In the rows, zero is written as 128.
Each row of numbers belongs to one of the elements below and depends on some of the facts about them. Some rows are named. Which element is each other row?

Known rows:
[ 97 109 129 172 128 166 143 164  79 125  78 142 127 125 115 163 138 124
 104 127 115 111 118 127  69 155  98 138 172  93 101 143 158 128 114 158
 183  88 123  88 160 113 124 123 192 167 142 100  75 149 101  82  86  89
 169] : <190>
[138 163 125 104 143 159  92 132  84  94 109 124  87 169 105  97 157 106
  90 140 130 122 183 103 112 150  77 147 170 178 132 142 138 105 127  96
 122 101 162  93 118  91 205 172 137  92  67 170 116 127  48 126 136 141
 133] : <134>
[ 62  89 120 135 170 164 122 109 160 111 110 161 106 128 100 131 144 109
  92 148 130 105 144 152  58 162  79 115 172 108 119 101 127 153 113 104
 132  68 144 156 163 129 155  96 191 152 116 120  91 168 117 122 123 147
 144] : <390>
[172 111 135 113 113 158 142 140 159  88  90 108 156 167 131 170 131 182
 178 125 133 139 114 148 137 153 137 129 130  64 106 121 126 155 105 156
 130 137 104 159 166  84 105  84 169 172 138  68  95 155 117 130  91 103
 147] : <1194>
[123 140 134  98 126 161  97 160  65  88 109 112  96 170 122 109 153 108
  84 133 132 114 166 105 114 148  78 134 177 177 111 146 141  93 117 100
 169  97 166  91 122  91 191 165 139  95  85 161  88 126  49 126 140 123
 153] : <286>
[165 151 124 129 125 128 151 186 126 119  71  97 181 171  99 167 160 187
 181 141 125 128 108 116 121 134 142 138 105  85  76 131 161 176 111 164
 133 115 135 123 169  81 123  91 170 106 144  72 149 137 116 134 100 108
 106] : <510>
[120 174 123 108 116 163  95 107 129 101 154 134  83 131  90  93 153 100
  84 145 137 156 177 102  73 149  85 171 161 172  73 114 136  85 135 143
 159 114 175  79 100  68 199 171 194 134  60 161  90 103  42 108 131 140
 159] : <1234>
[150 114 131 185 120 136 134 168  60 100 112 134 107 125 154 150 103 117
  94  84  85 115 130  92 141 145 134 121 145  77 163 133 153 168 161 157
 116 127  83 180 140 130 117 126 137 154 125 131 133 179  80  98  68 131
 109] : <1326>
[120 121 128 176 150 164 145 108 122 139  82 155 118 131 112 149 153 102
 110 143 123 107 145 113  62 157  96 161 167 110  99 116 153 135 120 151
 174  73 127 105 155 102 170 128 200 161 138 113 104 154 114 119  97 121
 143] : <1307>
[130 131 100 124 153 152 140 193 168 102  85 140 143 177  87 144 161 185
 174 151 132 147 105 160 124 151 136 115 129  82 114 107 133 168 115 147
  87 133 125 144 165 101 116  93 141 151 138  94 112 154 121 128  85 119
  97] : <970>
[ 96 122 103 190 127 142 123 184  68 108 138 154 109 132 135 124 106 119
  93 115  98 125 127 110 126 146 127 104 158  83 150 117 146 169 157 150
 102 130  91 178 147 138 105 117 141 151 111 133 121 178  80  83  77 141
  99] : <1313>
[172 157 115 107 109 128 128 190  90  99 131 114 104 154 135  93 122 137
 165 103 130 189 116 118 143  82 131 132  94 146 125 121 135 137 177 141
  86 141 111 144 125  81 108 117 141 156  78 120 122 138  96 135 110 144
 117] : <227>
[152  90 130 178 160 165 137 121  76 102  64 132  90 146 141 177 143 115
  97 128 123 101 147 117 101 161  93 161 167  99 155 139 152 153 124 142
 157 102  91 138 155 118 169 151 136 163 138 131  90 176 103 121  72 111
 138] : <284>
[167 133 109 103 116 121 123 190  72  94 113 103 109 166 141  93 137 137
 157 121 123 177 118 132 147  79 131 122  99 157 128 126 148 148 182 104
 105 143 101 147 140  85 123 119 125 158  86 148 119 152  98 137  96 146
  98] : <547>
[166 115 149 185 153 154 146 130  73 103  65 118 134 146 135 178 139 121
 110 116 120  99 146  91 100 157  88 157 160  97 154 144 160 173 113 157
 141  72 102 138 158 126 163 144 155 103 147 112 135 176 118 129  94 114
 136] : <1147>
[151 139 157 102 111 161 116 137  64  86 100  92 106 159 137 124 147 108
  87 120 125 111 150  96 119 136  83 165 177 176  85 145 149  96 111 116
 185  79 168  91 123  86 189 155 160  94  99 162 105 118  61 136 143 104
 167] : <679>
[162 162 133 110 121 160  95 110  74  95 119 112  85 157 119 104 151 107
  89 129 135 131 177  93 114 153  79 178 164 179 127 147 146  88 128 129
 139 115 165  90 110  78 197 168 153 113  74 166 104 117  47 122 127 134
 152] : <331>
[168 115  98 168 114 161 105 146  97 117  80 131  99 144 118 115 129 180
 172  91 129 164 104  97 137 116 138 107 100  72 174 131  98 172 192 149
  77 138  86 107 142  87 121 101 139 183 103 112 143 147 116 132  85 157
 135] : <562>
[161 175 114 106 102 115 143 197  80 133 123 118 158 149 100  92 132 137
 167 120 116 184 109 117 139  60 133 120  94 158  94 126 154 152 166 154
 105 121 166 109 142  84 102  99 161  98 101 111 139 114 112 134 128 145
 119] : <165>

How the elements are related:
nogun: points at; plirires: is of sort
<107> nogun <254>; <1119> nogun <393>; <1119> nogun <243>; <1125> nogun <254>; <1126> nogun <345>; <1126> nogun <835>
<1130> nogun <543>; <1130> nogun <1397>; <1132> nogun <254>; <1134> nogun <245>; <1134> nogun <962>; <1147> nogun <1272>
<1147> nogun <534>; <1147> nogun <741>; <1150> nogun <452>; <1166> nogun <1231>; <1166> nogun <286>; <1166> nogun <245>
<1170> nogun <1087>; <1170> nogun <1114>; <1173> nogun <484>; <1185> nogun <243>; <1185> nogun <1365>; <1194> nogun <503>
<1194> nogun <1389>; <1194> nogun <254>; <11> nogun <623>; <11> nogun <1114>; <11> nogun <1389>; <122> nogun <1150>
<122> nogun <172>; <1231> nogun <1150>; <1231> nogun <374>; <1257> nogun <254>; <1272> nogun <1070>; <1274> nogun <484>
<1274> nogun <245>; <1274> nogun <1125>; <1313> nogun <345>; <1313> nogun <245>; <1313> nogun <254>; <1314> nogun <484>
<1314> nogun <334>; <1318> nogun <254>; <1324> nogun <254>; <1326> nogun <534>; <1326> nogun <1311>; <1326> nogun <254>
<1337> nogun <297>; <1337> nogun <741>; <1347> nogun <254>; <1365> nogun <1087>; <1385> nogun <484>; <1389> nogun <681>
<1389> nogun <390>; <1389> nogun <850>; <1389> nogun <374>; <1397> nogun <254>; <148> nogun <243>; <165> nogun <393>
<171> nogun <534>; <171> nogun <254>; <181> nogun <243>; <190> nogun <452>; <193> nogun <334>; <193> nogun <1234>
<206> nogun <534>; <209> nogun <245>; <227> nogun <55>; <234> nogun <444>; <234> nogun <962>; <234> nogun <254>
<245> nogun <534>; <245> nogun <254>; <259> nogun <850>; <273> nogun <762>; <284> nogun <444>; <284> nogun <700>
<284> nogun <962>; <286> nogun <850>; <297> nogun <390>; <304> nogun <980>; <304> nogun <681>; <304> nogun <623>
<304> nogun <962>; <312> nogun <570>; <318> nogun <534>; <318> nogun <134>; <318> nogun <234>; <318> nogun <206>
<324> nogun <1119>; <324> nogun <374>; <324> nogun <970>; <331> nogun <444>; <332> nogun <444>; <332> nogun <1234>
<345> nogun <534>; <345> nogun <254>; <35> nogun <206>; <373> nogun <430>; <373> nogun <209>; <373> nogun <1318>
<374> nogun <962>; <393> nogun <345>; <393> nogun <1070>; <425> nogun <556>; <425> nogun <254>; <430> nogun <245>
<430> nogun <1389>; <431> nogun <1132>; <431> nogun <452>; <431> nogun <332>; <431> nogun <1389>; <444> nogun <534>
<444> nogun <254>; <447> nogun <1389>; <482> nogun <1070>; <482> nogun <243>; <484> nogun <444>; <484> nogun <345>
<484> nogun <254>; <485> nogun <390>; <503> nogun <556>; <510> nogun <1070>; <510> nogun <393>; <510> nogun <88>
<534> nogun <254>; <543> nogun <1313>; <543> nogun <970>; <547> nogun <534>; <55> nogun <254>; <562> nogun <254>
<567> nogun <543>; <567> nogun <570>; <570> nogun <534>; <570> nogun <254>; <600> nogun <254>; <615> nogun <393>
<615> nogun <1397>; <623> nogun <556>; <650> nogun <390>; <650> nogun <962>; <661> nogun <534>; <661> nogun <245>
<675> nogun <254>; <679> nogun <115>; <679> nogun <374>; <685> nogun <452>; <685> nogun <837>; <692> nogun <334>
<700> nogun <534>; <700> nogun <245>; <717> nogun <700>; <717> nogun <962>; <719> nogun <430>; <720> nogun <534>
<720> nogun <681>; <736> nogun <331>; <741> nogun <1087>; <741> nogun <482>; <741> nogun <254>; <741> nogun <775>
<762> nogun <452>; <762> nogun <661>; <762> nogun <1274>; <781> nogun <345>; <781> nogun <1397>; <790> nogun <942>
<790> nogun <837>; <835> nogun <1313>; <835> nogun <1125>; <836> nogun <720>; <836> nogun <254>; <837> nogun <393>
<841> nogun <452>; <850> nogun <534>; <850> nogun <1313>; <850> nogun <962>; <863> nogun <284>; <863> nogun <245>
<886> nogun <534>; <886> nogun <254>; <88> nogun <1365>; <893> nogun <334>; <938> nogun <254>; <942> nogun <503>
<948> nogun <1134>; <948> nogun <534>; <962> nogun <534>; <962> nogun <254>; <970> nogun <254>; <1070> plirires a
<107> plirires c; <1087> plirires a; <1114> plirires f; <1119> plirires a; <1125> plirires e; <1126> plirires a
<1130> plirires a; <1132> plirires c; <1134> plirires e; <1147> plirires a; <1150> plirires e; <115> plirires a
<1166> plirires d; <1170> plirires c; <1173> plirires a; <1185> plirires f; <1194> plirires f; <11> plirires e
<122> plirires d; <1231> plirires d; <1234> plirires e; <1257> plirires b; <1272> plirires a; <1274> plirires a
<1307> plirires a; <1311> plirires a; <1313> plirires b; <1314> plirires c; <1318> plirires a; <1324> plirires a
<1326> plirires b; <1337> plirires b; <1347> plirires a; <134> plirires e; <1357> plirires g; <1365> plirires a
<1385> plirires a; <1389> plirires d; <1397> plirires a; <1398> plirires d; <148> plirires a; <165> plirires g
<171> plirires a; <172> plirires c; <181> plirires d; <190> plirires a; <193> plirires d; <206> plirires a
<209> plirires a; <227> plirires g; <234> plirires a; <243> plirires e; <245> plirires a; <254> plirires a
<259> plirires a; <273> plirires d; <284> plirires a; <286> plirires e; <297> plirires g; <2> plirires b
<304> plirires c; <312> plirires d; <318> plirires c; <324> plirires d; <331> plirires e; <332> plirires d
<334> plirires c; <345> plirires a; <35> plirires a; <373> plirires g; <374> plirires f; <390> plirires a
<393> plirires c; <425> plirires b; <430> plirires b; <431> plirires d; <444> plirires e; <447> plirires d
<452> plirires a; <482> plirires a; <484> plirires a; <485> plirires a; <503> plirires g; <510> plirires f
<534> plirires f; <543> plirires c; <547> plirires g; <552> plirires c; <556> plirires c; <55> plirires f
<562> plirires c; <567> plirires e; <570> plirires b; <591> plirires e; <600> plirires d; <615> plirires c
<623> plirires e; <650> plirires a; <661> plirires a; <675> plirires c; <679> plirires e; <681> plirires a
<685> plirires f; <691> plirires f; <692> plirires d; <700> plirires c; <717> plirires a; <719> plirires g
<720> plirires c; <736> plirires a; <741> plirires a; <762> plirires a; <775> plirires a; <781> plirires d
<790> plirires d; <835> plirires d; <836> plirires b; <837> plirires b; <841> plirires b; <850> plirires b
<863> plirires b; <886> plirires a; <88> plirires d; <893> plirires b; <938> plirires f; <942> plirires b
<948> plirires d; <962> plirires d; <970> plirires f; <980> plirires a

Which element is each row?
No name comes twice in this set of rows, the named rows included.
[131 138 113 114 115 161 149 193 124 105  83 115 170 151 100 157 155 188
 174 144 127 143  94 151 117 121 144 123 136  75  60 128 146 143 107 161
 177 138 139  98 170  79 104  85 182 171 147  68  82 126 124 111  84  87
 141]  <685>
[ 77 111 118 192 104 154 141 197  62 134 147 153 142 122 132 112 104 119
  91 116  66 129 113 116 102  99 142 107 168  81  71 123 153 138 147 153
 186 114 100 129 146 117 108  92 186 170 136 109  88 158  89  77  75  99
 140]  <841>
[134  86 153 148 148 162 143  99 107  99  75 147 125 134 150 167 132 115
 107 123 121 100 130 119  81 159  83 140 170  91 126 130 138 162 107 139
 167  72 101 155 153 118 168 116 185 164 141 103  97 172 111 130 112 121
 163]  <485>
[142 127 143 186 114 148 135 138  72  96 148 152 113 125 154 148 103 123
  96  71 102 130 118  98 136 151 128 119 153  65 149 123 122 164 127 154
 104 125  97 178 129 136 103  95 181 160  99  89 121 177  79  92  92 128
 150]  <425>
[120 101 113 181 180 164 129 137 112 105  72 150  91 147 116 158 149 117
  95 145 131 102 163 126  85 161  87 130 165 114 155 132 149 159 126 129
 122  90  92 141 160 130 168 145 143 157 129 144  95 173 107 121  77 128
 119]  <206>
[125 159 116  99 101 145 116 182 163  99 155 156 119 136 114  92 113 142
 154 102 134 197 117 150 138  82 116 114 114 125  79  95 107 122 147 126
  90 138 165 143 124  84 101  80 192 149  63  85  94 118  99 131 139 154
 158]  <503>
[133  88 121 188 123 141 129 170  61  99 120 137 106 127 148 136 105 114
  92 108  73 114 125 110 137 133 131 123 152  89 139 122 159 159 162 135
 162 123  83 171 140 128 122 120 138 173 133 139 117 181  82  95  67 123
  99]  <863>
[ 57 120 100 161 152 167 126 182 157 166 106 166 109 135  76 115 157 122
  92 143 127 120 142 161  49 151  83 108 175 115  81 115 134 116 114 134
 170  82 169  85 163 127 117 103 200 168 131 123  73 140 104  77 107 114
 156]  <452>
[ 69 150 109 175 174 160 142 172 157 179  80 158 141 133  66 131 157 122
  92 152 128 123 164 117  53 156  77 112 169 124 125 125 140 169 114 150
  86  67 169 111 162 138 138 109 195  81 132 110 137 146 117 114 129 152
 121]  <1070>
[ 76 132 117 163 169 157 139 125 161 157  89 162 134 129  85 133 147 111
 100 148 127 111 157 127  47 163  76 116 172 109 111 107 134 177 118 144
  97  63 175 139 163 133 161 105 204  96 126 105 139 153 119 128 134 156
 134]  <1087>
[ 66 133 102 178 179 164  97 152 178 145 111 160  86 130  68 116 151 120
  90 149 139 147 175 166  57 159  78 105 178 107 164  95 112 152 120 118
  70 104 161 138 162 146 117 123 178 126  82 142  83 165  96  86 117 157
 110]  <254>

The same elements again, as new rows of numbers:
Known rows:
[104 154 170 116 218 150 112 146 173 139 116  99 103 157] : <1347>
[ 82 137 202 167 133 175  85 159 132 118 184 126 107 182] : <206>
[ 89 140 180 145 187 160 109 132 137 149 165 110 125 123] : <736>
[ 67 168 212 166 134 164  83 149 113 133 133 129 116 154] : <661>
[ 84 152 174 145 190 159 105 130 134 154 147 114 125 115] : <1385>
[ 94 146 184 136 177 160  97 161 157 123 139 114  97 184] : <171>
[104 153 171 114 217 151 110 149 171 139 114 102  99 157] : <1324>
[126 117  71 142 129 128 144 114 101  79 122 186 129  95] : <837>
[117 150 109 146  87 113 144 130  80 118  59 128 140  91] : <430>
[141 121  95 133  92 127 142 162 128  80  91 135 103 177] : <570>
[136 117  62 124  72 117 179 101 104 157 126 113  76 126] : <556>
[171  99 103 123  98 116 122 141 127 110 120 138 188 108] : <332>
[168 109 110 128  94 119 126 141 124 117 104 143 185  99] : <447>
[175 107  94 131  83 120 115 159 140 131 125 139 167  98] : <1398>
[166  99 113 123  95 114 132 139 115 111 117 122 203 102] : <1389>
[175  90 101 101  84 116 132  82 109 132 123 144 159 131] : <331>
[112 136 139 132 164 123  94 110 135 114 167 163 128 107] : <510>
[126 134 150 136 131 124 112 140 152 156 165 108 124 108] : <1114>
[136 138 107 106  87  56 156 123 127 115 148 119 127 109] : <503>

Name these rows:
No name comes twice in this set of rows, the named rows included.
[126  99 106 144  88 123 151 136  84  73 124 106 150 153]  <850>
[ 97 152 210 151 180 179 163 131 153 139 165 146 138 123]  <190>
[ 77 179 201 144 159 150  77 153 134 128  92 115  99 177]  <245>
[116 132 140 134 150 120  97 121 138 130 165 137 126 107]  <1185>
[ 82 140 153 152 202 159  77 127 135 142 178 142 107 108]  <482>
[182  94  75 118  69 115 107  93 126 158 138 159 128 111]  <243>
[164 113  96 128 106 117 110 140 129 105 110 167 175  98]  <781>
[190 108 142 107  69 146 194  79 136 129 125 198 172 122]  <1150>
[ 90 138 183 144 185 157 112 130 130 144 165 103 131 128]  <259>
[168 105  85 130 104 115  98 143 128 112 128 167 167  92]  <181>
[125 114  86 134  61 124 172  99  85 118 132 134  84 165]  <318>
[151 128  80 110 135 114 159 151 145  97  64 119 111 141]  <1257>
[ 87 147 177 145 192 157 110 130 136 147 159 118 124 119]  <1130>
[171 107 104 131  91 118 116 149 133 112 118 154 177 107]  <312>
[120 137  98 110 114  55 137 103 116  81 158 177 125 105]  <165>

